Here is a tiny trained network, its code and every weight. The questions are about switching its units off for an input and a class, where a switched-off unit gives its printed mean instead of its output.

import numpy as np


def w(rows, s, z=0):
    codes = np.array(rows[::2]) - 128.0
    scale = np.full(codes.shape[1], s)
    scale[-1] = z or s
    return codes * scale


def f(y):
    return np.maximum(y, 0)


def log_softmax(a):
    a = a - a.max(-1, keepdims=True)
    return a - np.log(np.exp(a).sum(-1, keepdims=True))


def net(x, mask):
    res = np.array(x, float).reshape(1, 8) / 4 @ E
    y = f(res @ A[0][:, :-1].T + A[0][:, -1])
    res = res + np.where(mask, y, B[0][:, -1]) @ B[0][:, :-1]
    return log_softmax(res[-1] @ U[:, :-1].T + U[:, -1])


A, B = {}, {}
E = w([
[123,127,123,128],'x0',
[137,128,137,130],'x1',
[111,24,134,215],'x2',
[133,127,134,129],'x3',
[133,41,169,25],'x4',
[236,104,8,88],'x5',
[124,128,123,127],'x6',
[127,128,129,128],'x7',
],0.014)
A[0] = w([
[208,149,75,155,189],'n1',
[83,55,133,148,255],'n2',
[152,151,132,183,213],'n3',
[101,211,177,218,232],'n4',
[213,161,61,83,157],'n5',
[56,106,209,46,116],'n6',
[181,59,94,95,79],'n7',
[116,206,183,37,232],'n8',
[201,55,118,37,68],'n9',
[174,43,71,253,152],'n10',
],0.012,0.0068)
B[0] = w([
[168,155,82,139,205],'n1',
[117,79,176,169,211],'n2',
[100,153,63,114,179],'n3',
[63,142,119,83,250],'n4',
[136,195,107,132,235],'n5',
[203,49,124,150,220],'n6',
[51,109,148,149,190],'n7',
[133,120,93,7,236],'n8',
[30,146,140,105,222],'n9',
[112,70,99,140,221],'n10',
],0.012,0.018)
U = w([
[87,182,177,77,163],'0',
[212,45,59,98,211],'1',
[48,137,189,197,137],'2',
[176,78,250,189,1],'3',
[216,219,127,139,53],'4',
],0.013,0.0041)

Each question gives the input, the list of numbers given to net, and the class t.
The units are the neurons (one row each of A and B). Each row of codes is followed by its name. A weight is (code - 128) times the scale printed after its matrix; where a second scale follows, it is the last column's (A, B and U).
mask holds one flag per neuron, in row order. A switched-off neuron (its flag False) gives its mean, the last column of its row in B, instead of its output. The means were averaged over made-up inputs and are rounded, as every weight is.
A unit's drop is (log p(t) with every unit on - log p(t) with that unit switched off) / (log p(t) with every unit on - log p(t) with every unit switched off).
The circuit of an input: a set's keep is (log p(t) with only the set's units on - log p(t) with every unit switched off) / (log p(t) with every unit on - log p(t) with every unit switched off). Starting from all 10 units, units are removed one at a time, each time the one whose removal leaves the highest keep (on an exact tie, the one counted first), for as long as the keep stays at least 0.8.
units of the circuit, in order: the units of the circuit, biggest drop first
most important unit: the unit with the biggest drop
top k neurons: the k neurons with the biggest drops, biggest first
drop when u is switched off: that unit's drop, to one decimal
input [-3,5,-6,-3,2,-3,1,-4], class 1: most important unit : n6
input [-8,2,1,6,5,4,-6,-2], class 2: top 2 neurons : n8; n7
input [2,1,-6,-2,-7,1,-1,-4], class 4: top 4 neurons : n9; n1; n7; n5
input [-2,-5,1,-1,2,1,7,-1], class 2: top 2 neurons : n8; n6
input [-6,-8,-3,5,1,4,-6,4], class 0: top 3 neurons : n9; n6; n7
input [2,2,7,0,1,-3,6,2], class 3: units of the circuit, in order : n9; n2
input [6,6,-1,-3,4,-1,6,-6], class 1: top 2 neurons : n6; n4
input [5,3,3,-4,6,1,3,7], class 2: top 2 neurons : n9; n7
input [-4,-1,0,5,1,-4,-8,-8], class 1: top 4 neurons : n9; n6; n7; n5
input [-4,6,-6,-5,-6,1,0,2], class 4: top 2 neurons : n9; n1
input [-6,-7,-1,-6,3,-7,-6,-2], class 1: top 2 neurons : n6; n8
input [7,-1,2,-5,-2,0,1,2], class 2: top 3 neurons : n8; n6; n1
input [8,2,-8,-5,7,4,-5,-1], class 0: drop when n9 is switched off : 0.7
input [0,-4,-8,-3,8,3,8,-5], class 0: most important unit : n9
input [-7,8,-4,5,0,4,1,-8], class 4: drop when n4 is switched off : 0.3
input [5,3,7,8,1,4,2,-2], class 2: drop when n6 is switched off : 0.3
input [-2,-4,4,3,2,1,8,7], class 2: drop when n8 is switched off : 0.3
input [6,4,8,8,1,2,-6,8], class 2: top 2 neurons : n8; n6
